Below are the code and all the weights of a small trained network. Each question names an input and a target symbol and asks about switching units off, where a switched-off unit gives its printed mean instead of its output.

import numpy as np


def w(rows, s, z=0):
    codes = np.array(rows[::2]) - 128.0
    scale = np.full(codes.shape[1], s)
    scale[-1] = z or s
    return codes * scale


def f(y):
    return y / 2 * (1 + np.tanh(0.7978845608 * (y + 0.044715 * y**3)))


def softmax(a):
    e = np.exp(a - a.max(-1, keepdims=True))
    return e / e.sum(-1, keepdims=True)


def log_softmax(a):
    a = a - a.max(-1, keepdims=True)
    return a - np.log(np.exp(a).sum(-1, keepdims=True))


def net(x, mask):
    ids = ['ΓΘΛΞαβδζημπτφω'.index(c) for c in x.split()]
    T = len(ids)
    res = E[ids] + P[:T]
    r = res
    for j in range(3):
        rows = slice(3 * j, 3 * j + 3)
        q, k, v = (r @ M[0][rows].T for M in (Q, K, V))
        z = softmax(np.where(np.tri(T) > 0, q @ k.T / 3**0.5, -1e9)) @ v
        o = O[0][rows]
        res = res + np.where(mask[j], z, o[:, -1]) @ o[:, :-1]
    y = f(res @ A[0][:, :-1].T + A[0][:, -1])
    res = res + np.where(mask[3:11], y, B[0][:, -1]) @ B[0][:, :-1]
    return log_softmax(res[-1] @ U[:, :-1].T + U[:, -1])


Q, K, V, O, A, B = {}, {}, {}, {}, {}, {}
E = w([
[155,162,173,175],'Γ',
[215,55,123,171],'Θ',
[231,129,252,205],'Λ',
[249,103,129,178],'Ξ',
[118,166,100,136],'α',
[194,183,96,138],'β',
[166,25,112,175],'δ',
[239,86,172,191],'ζ',
[182,50,179,193],'η',
[211,165,166,174],'μ',
[169,85,130,176],'π',
[106,119,136,161],'τ',
[185,94,77,155],'φ',
[184,116,173,184],'ω',
],0.011)
P = w([
[46,166,62,199],'0',
[173,143,99,214],'1',
[120,175,113,195],'2',
[78,146,150,107],'3',
[133,50,113,64],'4',
[168,169,135,212],'5',
[80,148,180,80],'6',
[250,245,105,40],'7',
[156,144,130,214],'8',
],0.024)
Q[0] = w([
[111,104,116,245],'H0',
[52,181,196,114],'H0',
[157,184,89,173],'H0',
[54,159,255,114],'H1',
[120,191,187,97],'H1',
[36,162,110,27],'H1',
[107,212,79,133],'H2',
[107,130,171,60],'H2',
[47,152,195,157],'H2',
],0.013)
K[0] = w([
[30,165,82,194],'H0',
[120,207,196,36],'H0',
[62,46,135,113],'H0',
[96,100,173,5],'H1',
[96,112,134,95],'H1',
[161,132,138,75],'H1',
[67,122,160,47],'H2',
[207,163,175,42],'H2',
[102,170,166,124],'H2',
],0.011)
V[0] = w([
[78,31,230,221],'H0',
[230,95,144,150],'H0',
[90,34,176,171],'H0',
[125,158,134,122],'H1',
[219,164,108,164],'H1',
[156,109,127,52],'H1',
[93,113,5,129],'H2',
[178,135,29,96],'H2',
[57,7,85,124],'H2',
],0.014)
O[0] = w([
[106,15,9,135,167],'H0',
[69,88,163,191,105],'H0',
[119,52,73,138,136],'H0',
[124,120,123,134,126],'H1',
[204,132,177,153,202],'H1',
[97,111,185,156,7],'H1',
[90,57,218,124,214],'H2',
[116,166,214,137,144],'H2',
[84,28,156,164,126],'H2',
],0.012,0.016)
A[0] = w([
[112,172,155,252,53],'N0',
[17,128,119,86,31],'N1',
[175,122,147,45,2],'N2',
[87,112,103,216,155],'N3',
[87,177,87,100,194],'N4',
[192,144,99,18,163],'N5',
[121,189,190,184,79],'N6',
[188,46,132,51,7],'N7',
],0.015,0.008)
B[0] = w([
[42,253,142,153,149],'N0',
[105,239,105,139,144],'N1',
[70,70,135,175,169],'N2',
[149,82,163,174,177],'N3',
[201,94,142,90,178],'N4',
[72,137,161,170,252],'N5',
[154,105,65,67,184],'N6',
[98,159,94,88,251],'N7',
],0.014,0.017)
U = w([
[44,152,101,170,69],'Γ',
[201,65,189,145,90],'Θ',
[126,155,46,209,2],'Λ',
[222,175,132,130,240],'Ξ',
[62,96,199,105,118],'α',
[80,159,150,87,185],'β',
[80,74,145,131,72],'δ',
[251,138,79,177,68],'ζ',
[132,104,68,132,23],'η',
[149,144,157,227,141],'μ',
[130,114,103,67,155],'π',
[42,116,107,83,93],'τ',
[148,111,179,9,138],'φ',
[108,161,63,120,170],'ω',
],0.015,0.013)

Each question gives the input, a string of symbols that net reads in full, and the target symbol t.
The units are the heads (3 rows each of Q, K, V and O) and the neurons (one row each of A and B). Each row of codes is followed by its name. A weight is (code - 128) times the scale printed after its matrix; where a second scale follows, it is the last column's (O, A, B and U).
mask holds one flag per unit, heads first, then neurons. A switched-off unit (its flag False) gives its mean, the last column of its rows in O or B, instead of its output. The means were averaged over made-up inputs and are rounded, as every weight is.
A unit's drop is (log p(t) with every unit on - log p(t) with that unit switched off) / (log p(t) with every unit on - log p(t) with every unit switched off).
The circuit of an input: a set's keep is (log p(t) with only the set's units on - log p(t) with every unit switched off) / (log p(t) with every unit on - log p(t) with every unit switched off). Starting from all 11 units, units are removed one at a time, each time the one whose removal leaves the highest keep (on an exact tie, the one counted first), for as long as the keep stays at least 0.8.
units of the circuit, in order: the units of the circuit, biggest drop first
unit that matters most: the unit with the biggest drop
k most important neurons: the k neurons with the biggest drops, biggest first
heads that matter: for each layer, one digit per head in row order, 1 if its drop is at least 0.15 and else 0, layers parted by /
input Γ μ Θ η β μ, target Γ: unit that matters most	H0
input Ξ Λ Γ τ Ξ, target Λ: heads that matter	101
input α ζ μ Θ π ω Λ α, target π: 2 most important neurons	N7; N5
input β μ φ π, target Ξ: units of the circuit, in order	H2; N7
input β Ξ Γ, target β: heads that matter	100
input Θ μ Θ φ τ, target μ: units of the circuit, in order	H0; H2; N7
input Λ μ τ α η μ Ξ τ φ, target Λ: heads that matter	101
input φ τ μ Θ φ, target τ: heads that matter	100
input φ β β, target φ: heads that matter	101
input τ ω Ξ μ ζ, target ω: heads that matter	101
input μ Γ μ Θ ζ, target Γ: units of the circuit, in order	H2; N5
input β μ ζ φ μ μ Ξ μ, target μ: heads that matter	100
input β φ μ ζ μ Θ, target β: 2 most important neurons	N6; N0
input μ Θ ζ η μ π Ξ, target Ξ: unit that matters most	H2
input Ξ Θ β β ω Ξ, target Ξ: heads that matter	001
input μ μ μ Γ, target Ξ: heads that matter	011
input φ Θ ω Ξ μ τ δ, target ω: 2 most important neurons	N1; N5
input Λ ω Θ, target Λ: units of the circuit, in order	H2; H0; N5
input Θ μ φ, target Θ: 2 most important neurons	N5; N3
input η μ η, target η: units of the circuit, in order	H0; N7; N3
input Θ α Γ Λ Θ μ π α, target Θ: units of the circuit, in order	H0; H2; N3
input ω μ ζ Γ, target Ξ: units of the circuit, in order	N4; H2
